[  0   6  37   3 -53  22 -26 -24  20 -26 -19  40 -28  -8  -7   3  23 -20
 -31  26  67 -57  11  14   3 -18 -19  24  30  17  26  -9 -17   3  -7  -1
  35   0 -10  29 -29] : buzi
[ -2  47   6   9  10   2  10  14 -29 -19  -6  60  40 -46   3  17  41  15
  42 -17 -65  -1 -11  17  -6 -20 -61 -11 -17  -3 -24  36 -23  12  29 -27
  -4  41 -20  32 -54] : dipa
[  5  -9 -20 -10 -50 -12 -17  16   1  17  31  26  13  30  31   5  17  -9
  -4  10  -4 -25 -28 -25 -11 -32  24  -6  -5 -20 -34 -19  -2  33 -18  -6
  10  -5  -4   9   0] : Turu
[ -7 -12  16   6  -1  -2  -5  -7 -12   5   7  53 -21  15 -21   5   7   1
 -11  36   2 -61   2  12  18  38  13 -22  31 -32  -5 -22  -3  40   2 -18
  27   4 -21  28  21] : pon
[-13   4   2 -24  26 -29   0 -61   4  36   9 -28 -13  39 -19  21  14 -53
 -22  13 -37 -40   7 -10 -24  26  -3   4  -3 -21  55  12 -32  40  -8   6
   2 -40  -2  12 -22] : pon
[  0   6   6  -1   4  -5 -10 -13  42  -9   3 -23 -49  19 -57  27  34  -8
 -72  20 -14 -65 -38  -9   4  29   2   9   7 -16 -11 -17   5  47  -5 -21
  49 -34  -7  43 -19] : Tufig
[-13  23 -31 -24  43 -36  14 -22  18  38  36  45 -16  34   9  -9 -22  -6
 -30  -2  -2 -32  14  12  -2  28  -5  18  20 -29  -2 -16 -10  18  -6 -45
  -7  -5   8  37 -22] : rige
[ -4 -18  14  13 -36 -18  -1  -7  -4  25 -28  20   2  20 -16  19   7 -17
 -24  17 -13 -47  21  38  13  43 -21   3  12 -35   8 -36 -18  14 -10  -4
  16  10  -4  20 -13] : Tufig
[  4  10  10  -9  49  -6 -15 -11   5  37  17 -38  21  -6 -10  23 -31  -2
  -7  -4 -32 -38   4 -20 -40  23   4   9 -33   1  13  57  -7  43  37 -24
 -16 -76  -5  11  -3] : pon
[ 15  12  10   6 -12 -12  -4  -2  15   3  12  53   8  -9  -4 -12  11  14
  -4  29 -24 -22  -4  26  -2  34 -22   2  23 -42  16  -8  -4  40   6 -31
  48  60  -3  21 -56] : Tufig
[  7 -41  37   5 -35 -23 -45  36 -12 -12   2  43  73  -4  -2  59 -21   4
 -15   4 -12 -34   7 -19 -22 -25  25  -9 -30  -4 -25  11 -24  47  -5   6
  11 -49  -2 -15  23] : kurar
[ -8 -16   8   9  13 -29  19  -7  20  14   4  -4  42  27   7 -16 -27   4
   3  40  26 -13  29 -21  -6 -55  47  20  -5   2 -33  20  -6  13   7  -7
  13  13 -22  16  -9] : kurar
[ -7 -15  40 -28   5 -39 -24 -37   8  11   9  71 -35  27 -12  38  26 -24
 -57  65   3 -19 -11   6  19  20   5 -32  41 -30  14 -30  -2  48  15 -22
  34 -10 -22   6 -27] : sokiz
[ 13   5 -19 -32  24 -10  19  15 -39  43  -1   1  20 -49  -1  -8 -23   6
   4  -2 -56  10  19  -5  -3  -3 -55   3   6 -21  15  11 -11  -9   8   9
  15   9  -8 -12 -28] : Tufig
[ 12  27 -26 -23 -18 -33 -17  26 -13  33  24  21  24  59  25  32  37  -1
  21  -9 -10  -7  33 -33 -16 -47 -14 -39 -27   6 -37  33 -35  26   2 -32
  14 -34   7  18   3] : vuk
[-21   9 -45 -11 -33  -8 -31  15  23 -41  15 -45  16   3  12  27 -11  -5
  12 -37 -18  30 -38 -67 -13 -42  -4 -26   0   8 -25  16 -31 -12  -1  13
  21 -26 -16  17  -2] : lib
[ -5  26   2  10  49  -3  18 -17  23   6  14 -19  16  13  11  -6  -8  -3
  -1   0  15   1   3  -8  -5 -13 -10   3 -17   6 -21  30 -10  14  10 -22
  -9  -4  -7  -5 -42] : kurar
[  5 -13  -7 -17  11 -12 -12 -43   6 -13  14  27  -1  -1 -38 -13  21  -9
 -25   9   1 -16  10  -9  19  33 -16 -10  34 -25   1 -23  12  42  17 -12
  50  34   2  36 -23] : buzi
[ 10   5 -33 -23   7  22  25   0  28  27  44   3   4  52  -2  33  20  -6
  25 -27 -14 -31  13 -43   9   5  24 -28 -34 -83 -27 -41 -20  45  34  -7
 -23 -22  15 -29 -18] : Turu
[ -1   4  15  15  29 -35  -5 -33   8  24  10  10   8  51  -8 -19  22   0
  26   0 -24 -19  16  -9 -34  11  -3  13 -12  -7   4  -3 -12  20  -3  -2
  25   2   4  28  -3] : rige
[ -5   2  17  13 -25 -14 -21  20   8  15   6  38   2  -3  25  24  53   7
  21  35  26 -23 -23  -7 -39 -15 -23 -53 -38  25 -53  56   0  32  -8  -1
  22  -8  -7 -36  32] : kurar
[ 29   5  14  -7  -4 -15  13  -1  16   7   8  57  12  -5 -23   2  20   1
 -40  15   0 -42  35   0  16  51 -29 -15  34 -47 -34  19 -21  60   4  -3
  27  20  -6   0 -54] : dipa
[ -5  23 -25   4 -48 -27   9 -33  13  22   2  21  25  14  30 -45  -1  -9
 -16   0  19   4  23   8 -37  51 -26  62   4 -11  -2  31 -21  13 -14  -6
  -1  28   3  31  -7] : dipa
[  5  11 -48 -42   5 -48  -8 -23 -12 -14  -5 -40  42 -39   9   9 -18  -4
  20  22 -19 -50  36   7 -12  -1  44   3 -47  17  34  55  12   0 -12 -37
 -30 -30  -3   0  47] : lib
[-32 -14  25 -16  -9 -18 -39  51  -7  52  39  93  -8 -38  17  69 -66 -19
  -5  -2 -23 -26  41 -16   6  17 -28  34   3 -61  70 -49 -53  34 -14 -68
 -82 -87   4  20 -30] : Turu
[  6   8  10   7   5 -34  -8 -31  16  21 -14 -26  46   3   0   3   0 -12
 -34   3  -8 -14 -12  -3 -12   3   3  12 -34 -10 -47  44  -3  18  -2 -13
   6  -2 -17 -17 -31] : lib
[-18 -32 -36   2  18  16   7  36   3  65  41  64  -5  33  19   9  33 -32
 -15   2 -43 -58 -14 -18   1   1  44  17 -23 -74   9  20  24  34 -17 -21
  -7  11 -10  -6 -37] : rige
[-17  12   3  15 -18  -8 -19 -29   4  -6  17  63 -26   7  -2   2  56 -26
 -49  32 -11 -60 -71  27   7  10 -14  -2   3 -17 -26 -32   9  36 -22 -16
  29  43   6  26 -38] : Turu
[ 24 -20  -4 -41  -4 -35 -23  37  -1   3  42  27  13  10   3  28  12  28
  29   2  -5  -5  33 -38  -1 -25  45 -41 -17 -18   2  24  17  59  18 -44
  -1 -40  14  -6  19] : vuk
[ 27  -1  26  12   0  -6   7 -28  38  40   2  58 -46  20  -5  14  -6 -17
 -27  39  52  -2  10  27  30  -8  24  22   6 -21 -14 -98 -15   6  27 -41
  65  30  -2  17  -8] : vuk
[  6   9 -13   5   2 -25   0  -1  11  30  23   8  32  24  21   0 -14 -24
 -52  31  -6 -36   0   4  -3 -23  21  68 -29  -1 -30  10 -19  36 -32 -30
   3  -9 -16   9   4] : Turu
[  7  19  11   5   1   6  14 -21   4   5  10  27 -24 -15  -5 -14 -18  -3
 -27  51  13 -49   9  26   9  33   6   6  35 -28  27 -11  -8  36  -4 -17
  22  17 -33  24  -6] : pon
[ -4  -4  -3  -2  21 -21 -25  21  -7  16  14  33  42  -1  14  16 -11  13
  32   1 -40  26  -3 -32   0 -12  18 -40 -18 -13 -31  17  -7  19  -6 -29
  -1   7   1 -13 -22] : kurar
[  5  -2 -42  31   0   2 -36  21 -28  40   3 -56  14  37   6   3 -12 -43
 -19 -14 -83   4 -27 -50   0 -57  24  32   5  21   2  10  -9 -50 -46  28
  49   2  25  53 -36] : Turu
[ 13  -2   1  37  -2 -24   0   7   4  45   2  25  34  11  18 -27  -7 -20
  -4   2   6 -11  26   2  -8  21 -35  29   0  -5 -39  16  -5  16  11 -41
   7  16  10  21 -30] : dipa
[  1  -1  14  18 -17   2 -12 -13 -11  12 -11  45   7   9  14  26   8  -2
  -9  22   6  -7  -3  38  -2  37  -3 -18   8 -10   1  -5  -8   8  -8  17
  22  21   0   5 -15] : kurar
[ 17  -7  23  -9 -15   8   8  -5 -12   1  -2   9 -25  16  11  10  23 -10
  23  -4  24 -38  -1  -7   5 -26  11 -10  16  -6  32 -31  -4  -3 -25   4
  31 -27 -39  18 -12] : kurar
[-28   5 -53 -14 -81  -3 -31   7 -13  86  -5 106  30  38  65  26 -30 -33
 -36  57   2 -74 -20  -5 -15 -42  32  10 -18 -46 -40   7 -37 -27  -6   1
  14   3 -16  -7  -3] : Turu
[ 11 -23 -19 -10  30  14  16  48  -5  41  12 -33  14 -51  -7  19  -1 -17
 -16 -24 -21 -77  21 -31   2  17  -5 -50 -40 -16 -30  21   7  25 -30  13
 -23 -37  -5 -30 -13] : kurar
[  -6    4   -5  -30   58   -2   22   -5    7   -7   42   54   28   33
   71    0  -90   -8   19   30   65   54  -14  -22   19 -108  -24   -9
   17   -7  -13  -19  -32    6   64  -24  -18  -36  -34 -100  -46] : kurar
[  4 -25   8   1  -1  -3 -15  54   5  16  21  13  15 -13  23  42 -10  -1
  33  32   5   2  13 -28 -15 -55  35 -28 -26  11  -2  19   1  26   2 -12
 -13 -32   7 -25   6] : kurar
[ 11  26  -4   1 -38  -6  -9  -9  29   1  11  32 -19  65   7   5 -33  14
 -49  12  18  10  -5  19  10  54 -25   4  60 -49   6 -24 -28  23  -9  -3
  36   6   9  -8 -34] : Tufig
[-16 -25  11   6   2  -2 -16 -28  14   5  12  38 -13  20 -29  16  75 -13
   7  34 -23 -65   2  -2 -17  39  34  -3 -37 -21  38 -22  -4  68  13  16
  40  20 -14  59 -20] : vuk
[ 18  33  11 -36  19 -30 -39  34  10  25  53  63   9   4  23   9 -16   3
 -48  -6 -13 -17  -5 -57 -10   0 -19   1   1 -28 -16  48 -18  45 -28 -88
   9 -55 -12 -33 -16] : sokiz
[ -4  -3   6  -2  -8 -10 -13  36  -7  10  -5  38  22  35  15  30  26  -4
 -10  16 -20 -58  20  -7   7   7 -14 -71 -10   3 -52  41 -30  14 -20  18
  17   2 -21 -37  19] : sokiz
[ 20  23  28   8  18 -44   8  -4   2  45  10  -1  -6  -5  12 -22  -8 -21
 -40  34  10 -60  19  12 -24 -23 -25  17  -2  21   4  33   9  -2 -25 -41
  20   3   4   5  -2] : sokiz
[ 15  22  35 -30   4 -14   6 -38   9   1  -1  69 -24 -13   0   1   3  -8
 -60  40  23 -52  -6  32  10  10   8  14  10 -13   7 -24  -7   6 -12 -24
  28  21  -5 -27  -3] : sokiz
[  4  30 -35   5 -45 -23   4 -12 -18  -2   2 -37  50  16  10 -28 -45  -2
 -83 -15  -1  -1  12   3  -2  33 -61  45   9 -41 -21  23 -12  29 -19 -24
 -17 -32  -8 -10   5] : Tufig
[  1  24  10   6  -6 -13  -7 -22  26 -29  13  28 -27 -15 -34   6  15  15
 -20  27 -15  -1  17   1   4  29   2  10   8 -23  45   0 -26  32 -20  12
  57  43  -8  23   2] : vuk
[-10  21 -17  24   4 -46  27 -14  -5  47  -4  -2  67  34 -10 -45 -13  -4
 -26  45   1 -65  69 -22   7   0 -61   7 -25 -69 -63  39 -19  49  21 -68
 -12  -9 -38  -9  -5] : Tufig
[  5  26  29   7 -66  -8 -31 -52   3   6 -38  38   5 -32 -14  14  -4  -5
 -24  30  11 -19  -2  34 -12  25 -12 -14  -9 -17  -4 -59  -8  14  -8 -12
  -5  26  14   3 -15] : buzi
[ -2   3   0  -8   6 -13  -8 -16   8 -28   6  35  -4 -28  -8  11 -12 -17
 -26  27  11 -43  -9  13  22   5 -11 -10  24 -12   5 -44 -20  14  -4  -9
  23  20  -8  17 -41] : lib
[-10   4 -36 -15 -34   1 -12  23  23   6  27  49  14  12  12  27  23  11
  12 -19 -25   9 -29 -41 -30  19   2  -7 -20 -28 -45  17 -19  42  22  -8
   7  -7  -5   9   6] : dipa
[ -1  -9   0 -28  23   6   8 -17  15 -30   9  57 -21 -20 -10  13  29 -10
   1  19  -5 -28  -4  19  57   6  17  -1  17  -7 -18 -71 -26  22   1 -11
  34  37 -31  24 -19] : Turu
[ -5  -9 -17   1  -7  -3  -2  20  -1 -15  26  -1  31   7   7  -5  27   6
  18 -21  -9 -49  15 -26  -4  -9 -15 -36 -25 -19  -5  38  -2  46  15   2
   9  -4 -26  10 -12] : vuk
[ -9  15 -34  36  -6 -25 -33  -8 -28   8  13 -20  22  28   9   5 -35  -8
 -24  37 -31  14 -13  -5  14 -30   9  15  27  -3 -11   0  20  -3  25 -42
  13 -15   3  81  -8] : Turu
[  1  -4   6   3  43  -2 -16 -37  -6   5   5  35 -25  31 -13   2  73 -28
 -37   2 -20  69  -4  12  54  72 -36 -11  19  -5 -25 -55 -27  51 -11   1
  50  43 -11  23 -59] : vuk
[ 17  -1   2  24  -8 -29 -41 -17  -7 -29   9 -27  40  -7   4 -49  -9  -1
   8  -9 -10 -13  12  -7  -1  16 -25   1  10  13  25  47  30  32 -29 -48
  21   9 -17  10  -6] : buzi
[-15   9 -33 -46  18 -22 -23  24   4  21  34  -2 -15  10  16  37  -2 -13
 -20  23 -44 -60 -49 -24 -21 -13  49 -32 -23  14  -8  41   3  57 -32 -41
 -23 -70 -34   5  16] : pon
[-32 -33 -65  12  33 -21 -26 -12  61   4  38 -29  14  50   1 -28 -25 -37
  11   3 -16 -57  -8 -74 -14  -5  22 -28 -39   1  -4  -7 -29  20   8  16
  59   8  -9   5   3] : vuk
[-11   1  20 -14  61 -11 -10  -9  14   6  23  31  29   4   6  -7   9  -2
  -5 -16 -33 -55   4  -1  -9  52   5  15 -25   0   3   0 -12  46   6 -47
  -7  -7 -31  39 -38] : sokiz
[-17 -14   6  20  -9 -19   5  11   7  28   3  34  12  -1 -10 -15   1  -9
 -18   9  -3 -24   7 -11 -13  -6   0  36   4 -11 -25  21   8  11  14 -17
 -10  23  29  38 -37] : dipa
[-12 -18 -16  -5   2 -14 -21   8   8  21  11  12  16  41  34  -5  48 -16
  18 -10 -21   5 -19 -29 -11 -10   3 -29 -15   4 -50  21  -4  31  -6  -1
  10 -12 -29   1 -21] : rige
[-21   7  27  12  46  -7   5 -19  22  18   6  75 -53   7  -4 -36   4  21
  31  54 -12 -59 -39  30   4  32 -10  17  12 -20  40 -29   9  16  -4 -47
  50  44 -60  22 -31] : Tufig
[  1  10 -15  19   5 -12 -11 -13 -22  40  23 -21  33  19  32 -24 -43   1
  28  13 -35  -1 -11 -28 -36   1 -14  -2   2 -30  27  57   4  24  23 -22
  20 -27 -58   7  10] : pon
[  9  -3 -37 -18 -21 -15   0  14   2  17  32  16  49  69  32  12 -23  -3
  27 -34 -44 -26  31 -32  -5  19  35 -19  -8 -61  16  -4 -25  14  -9 -18
  12  -1 -27  -3  21] : sokiz
[ -4   7 -31 -13 -16 -17  -5  19  -6  11   7  43  49  25  14  38  -1   7
  29  -5 -32  17  23 -11   7  -4  30 -10 -28 -45 -24  21 -30   2  -5 -16
 -12  28  16 -35  11] : lib
[ -6   1 -14  -5  29 -22 -33  -9  12  -5  15  -7  35  49  -4  -3  26   2
   2  -9 -44   4  -4 -22 -13  58 -38  -6 -20  -7 -14  48 -23  55   2 -19
  23 -21  -2 -18 -15] : Tufig
[-18  17  80 -24  21 -11 -33   4   3 -32   8 114 -43   8 -45  52  50   2
 -75  33 -43 -19 -44 -13   6  -3 -12  10  19  -5   9  -1 -49  36 -58  21
  44  11   1 -33 -27] : sokiz
[  9  -9 -33  14   6 -11 -20 -20  14  19  32  -8  23  12  14 -16   4 -33
 -23 -26 -13 -69 -28 -11   2  28 -15  14 -16 -27 -20   3  13  27   9 -47
  41 -13 -20  32  -8] : Turu
[-11 -39  23  33 -29 -35 -18   9 -12  39   3  29  22 -35  22 -20 -31 -20
 -20 -16  -6  24  17   3   0   9 -27  53  12 -39  16   6  14   7 -15 -42
  -3  -6 -30  14   8] : rige
[ -2  -2 -38 -42 -13  -5 -22  40 -14  -9  20  22  20  31   9  15  28  11
  29 -24 -49  -6   0 -42  -7  -6 -16 -26   3 -12   1  39 -27  16 -12   4
  28 -13   7 -10  -7] : Tufig
[ 10   3  -5 -13  42 -40  -2 -11  51  16  38   3  20  59  13   3 -35 -21
 -48 -10 -32 -41  -8  -4  -1  40  22 -12   0 -21  -6  -3 -20  42 -31 -24
  16  10  -7 -25 -35] : sokiz
[ -4 -12 -12  -3  31  12   4  26   0  13  25  10   8  26  18  26   8   8
  35  12  -6  15  -6 -29   5 -13  14 -53  -2  -5 -35 -20  -6  37  22   5
   3 -18 -30  12 -27] : kurar
[ -4  22 -32  -9 -23 -35   1 -18  15  47   4 -15  28   1   8 -13   6   0
 -29  15 -26  -3  -6  -1 -32  26 -18  31 -22 -29 -23  41   4  33   7 -46
  14   7 -16  28  -9] : Tufig
[-18   7  -5 -13  19  -6  -7 -32  18  18  26  26  10  23  17 -17  16  -2
  27  -7   9 -39  -7  -8 -22   9   2  24 -14   1 -10 -18 -14  18  33 -23
  -4   1  14  58 -43] : Turu
